Here is a tiny trained network, its code and every weight. The questions are about switching its units off for an input and a class, where a switched-off unit gives its printed mean instead of its output.

import numpy as np


def w(rows, s, z=0):
    codes = np.array(rows[::2]) - 128.0
    scale = np.full(codes.shape[1], s)
    scale[-1] = z or s
    return codes * scale


def norm(h):
    return h / np.sqrt((h * h).mean(-1, keepdims=True) + 1e-5)


def f(y):
    return np.maximum(y, 0)


def log_softmax(a):
    a = a - a.max(-1, keepdims=True)
    return a - np.log(np.exp(a).sum(-1, keepdims=True))


def net(x, mask):
    res = np.array(x, float).reshape(1, 5) / 4 @ E
    u = 0
    for l in range(3):
        y = f(norm(res) @ A[l][:, :-1].T + A[l][:, -1])
        res = res + np.where(mask[u : u + 4], y, B[l][:, -1]) @ B[l][:, :-1]
        u += 4
    return log_softmax(norm(res)[-1] @ U[:, :-1].T + U[:, -1])


A, B = {}, {}
E = w([
[136,128,118,124,118,112,123,136,130],'x0',
[67,121,97,65,65,149,58,104,116],'x1',
[109,136,128,154,130,163,109,251,124],'x2',
[119,127,136,144,118,129,133,120,123],'x3',
[143,121,31,150,134,158,115,105,67],'x4',
],0.018)
A[0] = w([
[241,136,142,189,181,103,197,111,138,157],'0.n1',
[111,123,104,116,114,146,108,138,111,76],'0.n2',
[169,126,131,230,178,141,149,252,128,120],'0.n3',
[77,137,119,149,107,179,119,250,109,1],'0.n4',
],0.017,0.0061)
B[0] = w([
[74,80,131,176,150,105,8,194,121,235],'0.n1',
[136,115,129,144,185,99,174,50,172,154],'0.n2',
[174,171,109,76,110,109,231,120,110,254],'0.n3',
[108,77,144,209,179,69,30,188,118,205],'0.n4',
],0.013,0.019)
A[1] = w([
[176,164,113,122,115,130,238,163,113,138],'1.n1',
[138,171,108,51,72,150,186,47,160,252],'1.n2',
[85,130,82,149,102,175,82,170,134,74],'1.n3',
[157,132,3,184,140,170,116,105,62,158],'1.n4',
],0.024,0.0032)
B[1] = w([
[121,227,112,146,143,193,204,99,172,194],'1.n1',
[85,125,176,42,8,211,103,105,110,219],'1.n2',
[166,124,93,105,206,26,160,105,127,182],'1.n3',
[146,61,77,187,168,214,125,131,70,249],'1.n4',
],0.015,0.017)
A[2] = w([
[133,142,251,48,71,53,115,170,169,37],'2.n1',
[103,189,219,97,132,22,140,162,224,143],'2.n2',
[108,219,173,85,87,98,150,144,192,4],'2.n3',
[154,160,152,141,138,209,216,148,141,156],'2.n4',
],0.027,0.002)
B[2] = w([
[99,110,60,129,208,24,198,213,86,228],'2.n1',
[113,70,222,92,67,210,97,59,215,250],'2.n2',
[160,251,157,188,97,66,46,34,129,201],'2.n3',
[171,179,122,93,95,144,175,155,121,232],'2.n4',
],0.024,0.018)
U = w([
[89,32,213,118,139,87,87,118,202,253],'0',
[151,35,61,202,231,116,79,167,83,137],'1',
[59,163,134,71,83,30,142,106,79,79],'2',
[94,73,96,73,49,247,99,107,42,34],'3',
[185,205,221,130,60,166,146,111,199,40],'4',
[195,186,76,146,138,179,227,193,79,85],'5',
],0.014,0.0023)

Each question gives the input, the list of numbers given to net, and the class t.
The units are the neurons (one row each of A and B). Each row of codes is followed by its name. A weight is (code - 128) times the scale printed after its matrix; where a second scale follows, it is the last column's (A, B and U).
mask holds one flag per neuron, layer by layer. A switched-off neuron (its flag False) gives its mean, the last column of its row in B, instead of its output. The means were averaged over made-up inputs and are rounded, as every weight is.
A unit's drop is (log p(t) with every unit on - log p(t) with that unit switched off) / (log p(t) with every unit on - log p(t) with every unit switched off).
The circuit of an input: a set's keep is (log p(t) with only the set's units on - log p(t) with every unit switched off) / (log p(t) with every unit on - log p(t) with every unit switched off). Starting from all 12 units, units are removed one at a time, each time the one whose removal leaves the highest keep (on an exact tie, the one counted first), for as long as the keep stays at least 0.8.
units of the circuit, in order: the units of the circuit, biggest drop first
unit that matters most: the unit with the biggest drop
top k neurons: the k neurons with the biggest drops, biggest first
top k neurons in layer l: the k neurons of layer l with the biggest drops, biggest first
input [-2,-7,-3,-3,-3], class 0: units of the circuit, in order : [0.n1]
input [-8,3,-8,7,-2], class 2: units of the circuit, in order : [1.n4; 2.n1]
input [-1,4,-2,-8,-5], class 2: top 3 neurons in layer 0 : [0.n1; 0.n4; 0.n3]
input [-7,4,0,-5,-1], class 2: units of the circuit, in order : [1.n4; 2.n1]
input [-1,4,-6,2,-7], class 2: top 3 neurons in layer 0 : [0.n1; 0.n4; 0.n3]
input [-6,2,2,0,-7], class 0: units of the circuit, in order : [2.n2; 1.n4; 2.n1]
input [-5,-1,0,8,-3], class 0: units of the circuit, in order : [1.n4; 2.n2]
input [7,4,1,-8,-6], class 0: units of the circuit, in order : [2.n2; 1.n4; 2.n1]
input [-3,1,7,7,4], class 1: top 2 neurons : [0.n4; 2.n4]
input [-8,5,2,-1,-4], class 0: top 2 neurons : [1.n4; 2.n2]
input [6,1,4,6,1], class 1: top 2 neurons : [0.n4; 2.n2]
input [-8,1,5,8,-8], class 0: top 3 neurons : [0.n4; 2.n2; 1.n4]
input [-8,0,1,6,2], class 5: top 2 neurons : [0.n1; 2.n2]
input [-3,3,8,-4,3], class 1: units of the circuit, in order : [0.n4]
input [4,1,-1,-1,-7], class 2: top 2 neurons : [0.n1; 0.n4]
input [-4,-6,-2,-6,-4], class 0: top 2 neurons : [0.n1; 1.n4]
input [-7,0,-4,6,8], class 1: top 2 neurons : [0.n3; 2.n2]
input [-2,1,6,6,-4], class 0: top 2 neurons : [0.n4; 1.n4]
input [-6,1,-8,-3,-8], class 2: top 2 neurons : [0.n4; 0.n1]
input [1,8,3,6,-8], class 0: unit that matters most : 2.n2
input [1,5,0,-2,-2], class 2: top 3 neurons : [0.n4; 0.n1; 1.n4]
input [4,2,-4,-1,-7], class 2: top 4 neurons : [0.n4; 0.n1; 2.n1; 0.n3]
input [-2,0,2,4,3], class 5: top 3 neurons in layer 0 : [0.n1; 0.n3; 0.n4]
